Rows lie near named flat spaces through zero. A row that begins with a name and a colon came from that space; any other row is followed by the name of its block's space that it lies nearest.
j354-j956: [  65 -196 -170  -45  185  176 -162 -254   92   66 -168  -65   18   38
  129 -201  -25  207   86 -117  167  172  176]
j354-j956: [ -23  -39   47  -37  -29 -118 -277 -184  -40  142  -28   41 -128   37
 -117 -260   37  -99   40   60   18 -332 -109]
j339-j783: [   0   46   59 -128 -238   87 -168    8  114 -145  187  110  -61  227
   84  -26  137 -251  -23  -25   46 -203    6]
j363-j172: [-149   -7   97 -214 -178   79 -136  -69   19  144    7 -175  198 -122
  -82 -420 -125  191  -29   65  -30  -63   22]
j363-j172: [-117   37   60 -221   11   19  209   84  -72  101   24 -247  269 -152
   21  -45 -125  281  -50   46 -121  210  -21]
j363-j172: [ 302    6 -128  504  274 -261  269  131  -39    7 -284   89 -109   87
  -63  762  215 -380  175 -194  -57  402   64]
j922-j286: [  14  134  -24  314 -166   53  -84  168  -91 -157   82  112 -157  -58
 -150  107 -157 -236   14  -25   66 -194 -124]
j922-j286: [ -47  -64   -6   36  262  -68   10  -91 -141   96  -32  -95  -74 -105
   38 -121 -200  251   52    3   26   -1 -176]
j339-j783: [ -11   94  138 -142 -109   55   73  104   51  -17   52  -59  -17  117
   88   84   98  -52  -39   45   28   11  -15]
j922-j286: [  86 -173 -229  -45  229  158   22 -130  -40  103 -222 -156   98  -80
  128  -17  -18  271  139  -64   70  262  -34]
j363-j172: [ 206  184  146  351   76 -344  372  307   87 -282  133  328 -396  281
  105  699  192 -437    7  -29  -76   13  -92]
j354-j956: [  -1   50   88   29   50 -199  -83  -58    3 -125  161  254 -295   82
  -51 -116  -29 -124  -40   59   11 -357  -99]
j922-j286: [ -29  -71  -21 -100 -155   75  -47  -28  156  -44   40   17  365   78
   -5   67  236 -173  -68 -143 -101  262  369]
j354-j956: [  16   66   94  -89  -17  -58   41   13   91 -100   71   84  -77   57
   -4  -86  -22  -20  -20    4   13  -38   55]
j363-j172: [  23  138  217  167  117 -241   -5   28 -121  139  -73  -24 -362   34
 -112   25 -102  -86   49   87   75 -228 -226]
j354-j956: [  85   91 -117   43  126 -137  251  138 -200   -3  -70  -28   15 -174
 -136  260  -69   -5   69   36 -122   63 -210]
j35-j226: [  69  148  163  327  110 -237  -10   27  -55   89 -103  -50 -419  -45
 -150 -140 -423   43  141    0  122 -165 -188]
j363-j172: [  59  203  175  247  -68 -238   65  176   -3 -169  121  197 -294   52
 -147  120 -112 -288   24   -3  -13 -205 -128]
j35-j226: [  91  111  -52  -57 -480  218  -58  218  103 -177   31   -2  261   44
  -92  127  171 -389  116 -105  -58   88   -3]
j922-j286: [ -27  -60  108 -201   44   19    8  -84  116   65  -19  -66   84  116
  131  -75  146   81  -28  -13   13  138  134]
j339-j783: [   0    6   95  224  216 -115   44   -9  -77  125  -74 -118 -206    4
   56   42 -212  134   60  -27   80   45 -113]
j363-j172: [  74 -211 -234 -118   50  198    8  -86   33   61 -226 -134  459 -106
   39   42  227   68  146 -157  -75  471  123]
j354-j956: [ -68  161  326   62   61 -394  116   47   -9   87   83   57 -256   28
 -126  -58 -119  -24  -93  128  -79 -218  -47]
j339-j783: [  -7  229  141   84 -174 -220  166  240  -80  -76   99  133 -146  -97
 -221  109  -43 -183  -59  172 -134 -271 -197]
j339-j783: [-230   17  255 -173 -151  127 -319 -124   30   68  162  -32 -122   57
   31 -497  -86  118 -148  130  159 -377  -15]
j354-j956: [  88   70 -138   74 -136   66  132  209  -22 -230   76  135  207   27
  -64  473  242 -382  -16 -119 -111  186   92]
j35-j226: [  26 -136  -99 -224   92   -4  -84 -201  126  -79   78  205   66  212
  112   73  364 -138 -123  -42  -17    1  299]
j922-j286: [  85 -101 -235  264  257  -95   99    5 -135 -150   27  248 -186  -78
   51  245   11    2   32   21  -43  -98 -218]
j922-j286: [  28  129  160   39 -205  -53   49  168  149 -253  198  246 -120  184
   22  159  171 -325  -71    1  -20 -115   48]
j922-j286: [-162  184  281 -144 -334   -5    9  159   67  -25  196  -44   21  -18
  -70 -229 -120    8 -129  137  -50 -205  -25]
j35-j226: [ -57  -37   37   56  200 -159   87  -42  -24  -71  118  189 -188  -19
   59  -24  -31  129 -116  103  -30 -161  -46]
j35-j226: [-199  -31   55 -499 -289  150   59   48  109 -107  285   97  308   30
  143 -112  334   75 -275  216 -179 -142   85]
j339-j783: [  12  119   87   75   77 -254  217  123  -47 -106   66  191 -102  -84
 -151  136   10  -89  -77   86 -121  -76  -31]
j922-j286: [-110   65  -31   91 -245   77 -264  -32 -120  177  -26 -181   37 -181
 -242 -316 -334   46    8   43   33 -254  -60]
j922-j286: [ -11 -198 -244 -254 -101  155  -92 -119  158 -276  200  312  332   97
  111   40  422 -173 -124  -77 -134   49  281]
j363-j172: [ 245 -179 -217  276 -102  254 -393 -170  163   28 -345  -61   82  100
  -33  -88   82 -269  372 -340  205  276  119]
j339-j783: [ -67   51   72  193  143 -265  -38  -17 -135 -114  162  275 -260  -97
 -170  -88 -132  -74  -76   77  -44 -357 -156]
j35-j226: [ -85 -101 -106 -255 -146  200 -129  -84   81 -115  136   63  283    2
   49 -167  140    8  -87  -34  -44   14  166]
j339-j783: [ 207  -26 -258  176    3  171 -130  -44  -97  192 -387 -260   46  -80
 -130   98  -96  -68  284 -152  138  213  -54]
j35-j226: [ -35  -28  -74   38  122  -31  178   64 -131   71  -58  -59  151 -145
  -27  209   51   93  -57   44 -108  155  -14]
j363-j172: [  -3  133   94   46 -146   15   41  189    0 -267  209  210 -175   44
   11   71   20 -183  -32   60   13 -228 -197]
j354-j956: [ -39   37   67   54   13  -94   -6   34   20 -208  237  263 -113  133
   28  152  126 -227 -136  -14  -25 -155   63]
j339-j783: [-114 -283 -228 -405   74   78  131 -142  172 -282  259  324  495  -44
  190  -56  399  162 -236    1 -273  201  342]
j339-j783: [  -3   -8   50  199  215 -311  -12  -59  -77 -115  111  304 -236  -26
 -116   -4  -16 -125  -26   16  -65 -237 -105]
j35-j226: [ -42  -52   34  -34  209 -106   19 -114  -47   79  -16  -23 -133  -78
   35 -229 -177  280   11   71   19  -88 -116]
j922-j286: [ 196   38  -50  311  158  -72   97   67  -25   29 -252  -79  -41  -11
  -98  282  -60 -154  208 -202   60  342   37]
j339-j783: [-174 -183 -234 -262  -64  249 -220 -161  -60 -161  233  205  200 -113
   54 -273  135  123 -183  102  -40 -277    4]
j339-j783: [  32  -37 -142 -114  -94  264  -41  -44   70  102 -182 -258  293  -71
  -21  -91  -85  139   56 -121   72  336  265]
j922-j286: [ 113  -81 -143  -48 -165  346 -236 -107  142  118 -232 -240  173  136
   73  -32   73  -69  145 -190  191  273  245]
j35-j226: [ -82  -31   71 -273  -27  -13   50  -31   26   32   75  -25   66  -23
   85 -197   48  188  -46  130  -79  -87 -103]
j35-j226: [-100  124  199  -83   30 -189   35    9  -36  -35  235   99 -452   33
   76 -280 -285  223 -101  252   38 -529 -312]
j363-j172: [ 156 -332 -434   98  245  386 -262 -323  -42  315 -522 -361  253 -101
   79  -78  -17  262  277 -241  225  485  160]
j363-j172: [ -97 -188 -271 -311 -417  566 -397 -113   47   -6   11 -114  510  -28
   55 -232  271  -59   -8  -54   37   20  120]
j354-j956: [  75 -103 -224 -111  -60  232  -36  -30   73 -123  -31   57  227   42
   72  127  235  -99   15 -101    9  193  168]
j363-j172: [  97  -32   95  189  210  -76  109   11   87   -4  -73   43 -242  196
  204  251  103  -25   36  -49  104  144   22]
j35-j226: [ -63 -134  -74 -234  149   99   82 -117    4  141  -91 -160  242  -67
  114  -63   74  304  -65   24  -30  243  150]
j339-j783: [  43  141  235   59  109 -195  270  159   55  -63   61   38 -239  138
  107  229   -7  -25  -29   37    4   54  -52]
j354-j956: [ -35   45  110  -97  171 -212  263    5   43   40   41  -23 -101  -52
   51  -96 -196  316  -79  110  -76   26   25]
j354-j956: [ -84  -71   -6 -218 -160  210  -71  -43  131  -43   73    7  123   19
  127 -220   84  147  -91   73   25  -35   98]
j339-j783: [ -72  170  238 -320 -326  180  106  175  147   36   30 -232  182   60
   48  -90   26   55  -71   65   19  138  121]
j363-j172: [  45 -175 -179  -44  -33  304 -133  -76   44   39 -120  -77  202  109
  182  165  309  -68   43  -96   81  217  103]
j35-j226: [ 117  -92  -38   79  183 -144   14  -90   90 -106   -5  241  -94  182
   71  226  286 -225   13  -93  -16   67  125]
j354-j956: [ 277 -145 -265  371  252  -62  120   19  -29   -8 -219   86 -118  170
  171  659  296 -259  194 -157    1  270  -81]
j35-j226: [  60  -58 -194 -116 -128  220   72   85  -36   30 -155 -104  347  -97
  -13  211  269  -63   56   -9  -79  255    7]
j354-j956: [-104  195  300   93 -190 -295  -70   96  -20  -40  215  179 -231   37
 -207 -107  -62 -258 -108  128  -83 -442 -115]
j354-j956: [ -30  -82  -28 -196   86  102   11 -114    0  196 -137 -270   74  -95
  106 -294 -187  416   79   45   48  110  -72]
j363-j172: [  82   70   32  254   80  -32  129  143  -27  -88  -38   61 -206   10
   28  225  -51  -61   50  -11   67   41 -115]
j35-j226: [-121  -18  173 -233  -67  -51  -32  -74  108   62  104  -22  111   85
   51 -175  101   53 -123   47  -61  -23  156]
j922-j286: [-197  -62   25 -700 -163  242  232   60  160 -222  282  106  545   -5
  195  -40  466  159 -329  141 -204  194  298]
j922-j286: [ 103 -160 -253   66  232  184  -82 -176 -107  272 -401 -346  165 -178
  -26  -97 -179  284  234 -148  128  370   14]
[ -51 -120 -227  -14 -114  344 -149  -55  -34   85 -119 -246  386 -171
  -23 -129 -117  158   55 -133   40  273  144]  j922-j286
[ -90   65  134  -33  125  -33    4  -31 -131  175  -45 -154 -254 -102
    3 -248 -273  321  -24  182  116 -223 -232]  j363-j172
[  79  -50    3   49  184 -138  180   20   78 -148   68  251 -167  157
  172  289  254  -84  -60   31  -40   17   16]  j35-j226
[-184  204  446  -19  -72 -395   88  119   13  -59  370  231 -280  196
  -27   86   99 -232 -290  193 -126 -425  -21]  j922-j286
[ 256 -185 -350  282   61   63 -251 -174   63  -53 -194  144   28  171
  -18  290  248 -413  209 -295   68  170  181]  j354-j956
[ -17 -199  -80   41  174 -101 -179 -256    5  130  -49   36  -34   22
   49 -185   12  105   37  -24  -13  -81    9]  j922-j286
[  59  -21  -62  181   97 -114  -15  -88   46   70  -92   -1  -92   -7
  -66  -22 -171   44   22  -66   25   49  167]  j363-j172
[ 152   -6 -133   -5   -2   84  133   75   98 -146  -36   63   47  110
  104  290  159 -128   56  -99    5  224  102]  j35-j226
[ 142 -215 -209  108  -87  239 -289 -147  211 -169  -81  156  233  188
   72   86  345 -358  140 -321   78  289  313]  j363-j172
[-153 -171  -89  -56  -68  144 -243 -165   12   26   85   53  217  -34
   15 -189  114   35 -131   -6  -22  -70  174]  j922-j286
[  86 -190 -227 -203  -86  201   47  -27  100   24 -129  -91  459   48
  147  216  402  -62   86 -113 -130  406  136]  j363-j172

Rows lie near named flat spaces through zero. A row that begins with a name and a colon came from that space; any other row is followed by the name of its block's space that it lies nearest.
j868_j947: [ -52  -35  147  166   21  298   79 -185   15   90 -212   -9    3  -59
  -50   46   48   12 -199 -175 -239 -202 -128]
j779_j759: [  56 -124 -497  210   59    4 -131  -31  323   39 -164 -163   89  -96
   78  -21   62  119 -235   77  234 -182   -8]
j297_j686: [-134  -41   17   48  104  -15   -1 -144  -38  -42  -54   -6   97  -44
  -72    3 -139  185  -36   76  115 -107 -101]
j779_j759: [  56   81 -107  197   10  183   -4  -55   78  -54 -137   41  -79  -41
  -43  177   24  -92 -210 -108  -94 -141 -130]
j25_j416: [ -37   78 -164  146  -50  262  -28  107   59  345 -361   27  323  -97
 -398 -102  -97  168 -150    0   87  -78  -10]
j297_j686: [-212 -385 -196 -144  135 -133  -61  307  243  143  426 -158 -226 -163
  400 -234 -129   52  202   -6  291  -94  164]
j297_j686: [  54   -9  277   -6  -30   95   23  -85 -147  -68 -126  151  145   62
  -73    3    9  -32 -112   62  -27  -33   23]
j25_j416: [-115  184 -467  164   57  -56  -60 -216  342 -213  -63 -199  -19 -116
   -7  190   16  -38 -104   10   39 -154 -129]
j868_j947: [-131  221  -77  -88  -43 -171   62  -48  -21  -35  124  -24  -40   54
  -94   76   27  -17  187   11  -83   44  -57]
j868_j947: [-210 -110 -182  382   89  297   48   20  313  125  -68  -25 -130 -154
    3  -88 -151  318 -229  -99  146 -300 -161]
j25_j416: [-318  248 -568   -1   80  -94   -9 -159  304   33  152 -296  -94 -117
 -114   63 -102  146   85  -36   72    4 -191]
j25_j416: [-220  -42 -277  281 -114  101  -58  187  185  144   84   22   13  -16
  -36  -11 -169  161   -5  -20  179 -280 -107]
j779_j759: [-250   99 -539  135   63 -100  -64  186  215  351  155 -289   74  -97
 -209   -9 -180  185  102  -14  244 -102  -27]
j868_j947: [ 153  -83  -71 -304  -22 -116  -83  155  167  -15  345 -256 -107  -55
  307  -50  173 -373  139  -20   -9  281  276]
j297_j686: [ 117 -137  498  -36 -179 -112   26  127 -328 -135 -266  353   44  211
   88 -154   14  -69  151   -7 -167   15  221]
j297_j686: [ 166  -91   42  -77   50   38  -27  -16  139  -87 -415   74  254 -144
  -11 -141  146  -86 -162  146   77  -18  236]
j25_j416: [ 152 -268  -41   81   48  103  -81   66   27  115 -243   49  120  -17
   75 -138   33   63 -255   47  167  -94  120]
j779_j759: [ 190  -78  280 -118   55   39   56  148 -197  211  181  -97 -151   21
   51  -52   45  -56   97 -142 -144  280   86]
j868_j947: [ 259 -134  207   48 -125   94  -19   33  -98  114  263  -95  114   46
   83  109  195  -27  -56   98   26  133 -103]
j868_j947: [   8  111   70  352  -89  221   87  145    2  158   61   16 -176   31
  -89  184    9  -49  -66 -234 -203 -152 -142]
j868_j947: [ 162  108  124 -160 -142 -178   -7  109 -178   58  333  -75  101  133
  -45  100  131 -126  184  130   22  296   33]
j868_j947: [ 110   -6  337  125  -69  132  166   66 -327  237 -140  249   77   41
 -271   61   58  299  -87   69   17  124 -284]
j868_j947: [ -24  -44 -346   32   58  -12  -66   98  282  -94   82  -72 -275  -87
  243   19    6 -155  -29 -123   13 -106   57]
j779_j759: [  42 -250  291  106   56   94    0 -214 -237 -146 -202  292   17  185
  109 -129  -83  261 -242   73   64 -202  -62]
j779_j759: [-316   -3 -510  -58   78  -82  -71  228  546 -161  165  -77 -278 -203
  275  -81 -116 -256   60  -81  183 -224  230]
j868_j947: [ -99   27 -410   48  140   70  -74 -140  296  -55 -238 -117  -99  -87
   75  -53  -21  -96 -162 -165  -91 -251  100]
j25_j416: [ 147  -99  541  -58 -105  -79   87  -76 -275 -274 -208  360   96  148
   86  -17  146  -63  -23  149  -80   -7   74]
j297_j686: [-142  198 -401   59  138  -45   38 -104  138  131 -220  -96    8  -99
 -233   23  -15  154  -27  -53  -30 -130  -97]
j868_j947: [  12  -77 -446 -360   47 -207 -209  -24  287  -49  -27 -273  157  -77
  189 -196   76 -257   53   86  131  100  372]
j297_j686: [  75   22   63 -378   14 -136  -45  -91 -168   -9   -7   -2  251    6
 -108  -83   26   -3   87  213  112  295   67]
j868_j947: [-101   78 -133   28   42   54   37  -86  166  -99 -211   31  -93 -128
   -2   -7    5   -3   34 -103 -164 -142  -48]
j297_j686: [  77   92 -192   20  133  -23  -35 -210  242 -293 -127 -105  -38 -114
   84  113   94 -153 -176   35    2  -37   31]
j868_j947: [ -86 -110  -17  344 -178  117    4  324    3  153  131  154 -102    9
    6   67 -133  171   59  -53  113 -178 -204]
j25_j416: [ 286   77  541  -31  100  124  243  -53 -211   72  -40   65  -96   -7
 -104   21  243   35  -92  -26 -215  273  -24]
j297_j686: [  17 -205 -261   32  115   35  -93 -119  298 -140 -162  -61  -14  -96
  247 -113   61   -7 -243   47  149 -179  105]
j25_j416: [ -50  -22   55  152 -118  148   -2   94 -119  263 -356  126  247   34
 -273 -111  -95  170  -64  -30    5  -80   -2]
j779_j759: [-108   72 -286    3 -154 -144 -106  107  100   74  212 -173  -41  126
   66  -57  -55  -53  227  -85  -39    7   98]
j868_j947: [  76   71   -5 -238  129 -113   -5 -140  -92  -47  -19  -47  -23   65
   -4  -79   35  -44   20    3  -75  136  126]
j297_j686: [-137  -42  135  127 -242   52  -30  156  107 -285 -179  312   43    1
  110   24  -61 -232   17   15    6 -241   98]
j25_j416: [  32 -177   51 -268   51 -159  -96  107   80 -130  234 -111   -3  -47
  260 -155  -41 -153  119  113  198  200  275]
j779_j759: [ 153 -104  169 -166  128   64  -53  103  -70  106  315 -177 -129   35
  147 -141  -74 -111   62 -113  -44  193  229]
j297_j686: [ 351  -85  683 -154  -97   40   65 -218 -440 -226 -114  309  185  219
   43   58  242 -118 -141  177 -156  129    8]
j25_j416: [  -9  -47   -3  110  -99   63  -66   96  118 -144   34   78   47  -56
   70   29  -66  -43   29   60   85 -107  -10]
j25_j416: [  50  -82  188  295 -124   99   91  172  -37  119 -152  151  -40   45
  -22  -33   52  142  -44  -61  -43  -93  -40]
j297_j686: [ -22   48  -88 -238   30   13    4  -72  217  105 -354 -153  369 -236
 -175 -177  146  -76   -5  118   18  115  218]
j779_j759: [-195   -6  -27  159 -153   11  -44   18  -30 -237  104  231 -109   80
   81  148 -187   19   37    9   69 -201 -221]
j779_j759: [ 234  -78   92   61  -20  149  -16 -167    5   32 -531   59  343  -19
 -120  -86  208   19 -324  108  -10  -22   99]
j25_j416: [-268    4  -99   16  -65 -163   19   88  -76 -124 -105  312 -128   71
   14  -15 -168   95  153   -7   40 -221  -84]
j779_j759: [  26  217  498  249 -224  215  255  123 -436  472 -249  155   63  175
 -464  109   97   88   18 -254 -415   92 -167]
j868_j947: [ 152   35 -137  373  -62  347  -80 -237  -34  133 -457   67  375   14
 -319  138   38  195 -392   36  -41 -312 -267]
j779_j759: [   9  208  -91  152   25   61   27  -63  -16  148 -222 -114  118  -40
 -308   70  -31   95  -19  -80 -115   26  -75]
j297_j686: [ 153  101  149  217 -137  233   27 -106 -274  258 -262  109  285  165
 -361   72   59  183 -200    1 -124  -49 -186]
j297_j686: [-168 -261  209 -130 -231  -60  -65  275 -311  122  547  183 -141  252
  217 -122 -243  124  285   12  158   82  -82]
j25_j416: [ -13  -84  151   83 -124  -18  -19  233 -105  199  381  -99   79   54
  -22   29  -91   79  131   71  186  133  -39]
j25_j416: [ 124   26  217  219  -93  217   56 -113 -186   32 -252  213  123  101
 -178   84   56  135 -219   12  -94 -100 -191]
j297_j686: [  16   13 -308  -24  191  -78  -27   70  216  128  229 -334 -222 -104
  110  -51   -9    1   82 -129    4   79   96]
j779_j759: [  -1 -235  108    1   65  121   -4  112  -63  236   42    7   -9   -4
   69 -169  -60  113  -32  -60   37  -94   68]
j779_j759: [ -50  160 -296  403   95  146   69   89  466 -166  222 -149 -354 -281
  102  351   41 -120  -93 -136  -17 -240 -242]
j779_j759: [ -62  132 -219  130  -96   67   22  230   15  549  304 -274  126   -4
 -317   23  -38  232   80   -5  153  181 -148]
j297_j686: [ 159 -100  253  -87 -101  -62   19  105   60 -393   64  256 -173    8
  339    2  155 -252   67   75  -49    6  129]
j868_j947: [-292  174 -509  103  197   -8   57   68  263  362 -288 -207  -79 -169
 -272 -173 -141  224   55 -228  -54 -157   65]
j297_j686: [ 149   21  479   -2  -53  133  169  -65 -154   64 -267   78  131  -35
 -134   32  224  -78 -112   -8 -197  157   17]
j868_j947: [ -58   72  453  166 -268   26  139    8 -370 -118  124  339 -162  256
   19  312   64 -153   53 -110 -284 -142 -262]
j25_j416: [ 280  -78  233 -139  -35   36   18 -138 -156  106   97 -136   70  123
   63  -70  229   17  -81   45  -84  315   34]
j25_j416: [ 180  267   90  151  -43   31  105  -45  -62   36 -297   -4   93    6
 -302  131  146    4 -115   -9 -119  209  -50]
j779_j759: [  20  107 -174 -280   94 -218  -81  -98   33 -108  162 -195  -21   16
   65  -44   -5 -125  191   19  -47  157  152]
j25_j416: [ 316 -163  300 -236  -68 -121  -70   46 -202  -91  274 -108 -164  188
  344  -68  135 -259  121  -69 -152  376  230]
j779_j759: [-436  240 -479  101  -39  -63  -52   84  224  -67  155   -6  -60 -116
 -153  173 -296   19  175  -23  139 -237 -208]
[-116 -237  248  388  -48  334   89  -49   -1  190 -484  193  232  -86
 -157 -146  -68  399 -260    7   58 -314 -156]  j868_j947
[-103   61  126  -29 -125  -78  -27  152 -259   32  380   57 -132  212
   12  117 -175 -119  185  -92  -37   48  -37]  j779_j759
[   2   18  235 -190   88  -64   58    2  -92 -133   35   73  -66  -36
   34  -13  -24 -119   70   17  -28  122   99]  j779_j759
[  26  156   86 -118   21    1   49  146   50  105  -34  -86   57  -94
 -146  -75   19 -148  150  -60 -114  145  218]  j297_j686
[ -86  -90 -447   76   99  -22 -120  196  313  257    9 -337    8 -183
    5 -189 -153  141   76  -73  196   43  140]  j297_j686
[  31  181 -130  515  -65  228  104   15  113  212 -393   14   50  -57
 -313  163   93  162 -220 -144 -149 -235 -212]  j25_j416
[  29 -193  296 -201  -12 -190  -38   89 -179 -320  684   75 -341  128
  445   52 -112  -87  263   73  104  174  -41]  j779_j759
[ 108 -305   49   32   -8   57 -134  127  -31    1   99   52   38   52
  193 -143 -117   88  -99   93  263    3   86]  j297_j686
[ 126  -54   67 -368  138  -92  -51  -99   46  -59  145 -191  143  -84
  106  -98  116 -186   41  137   47  183  239]  j297_j686
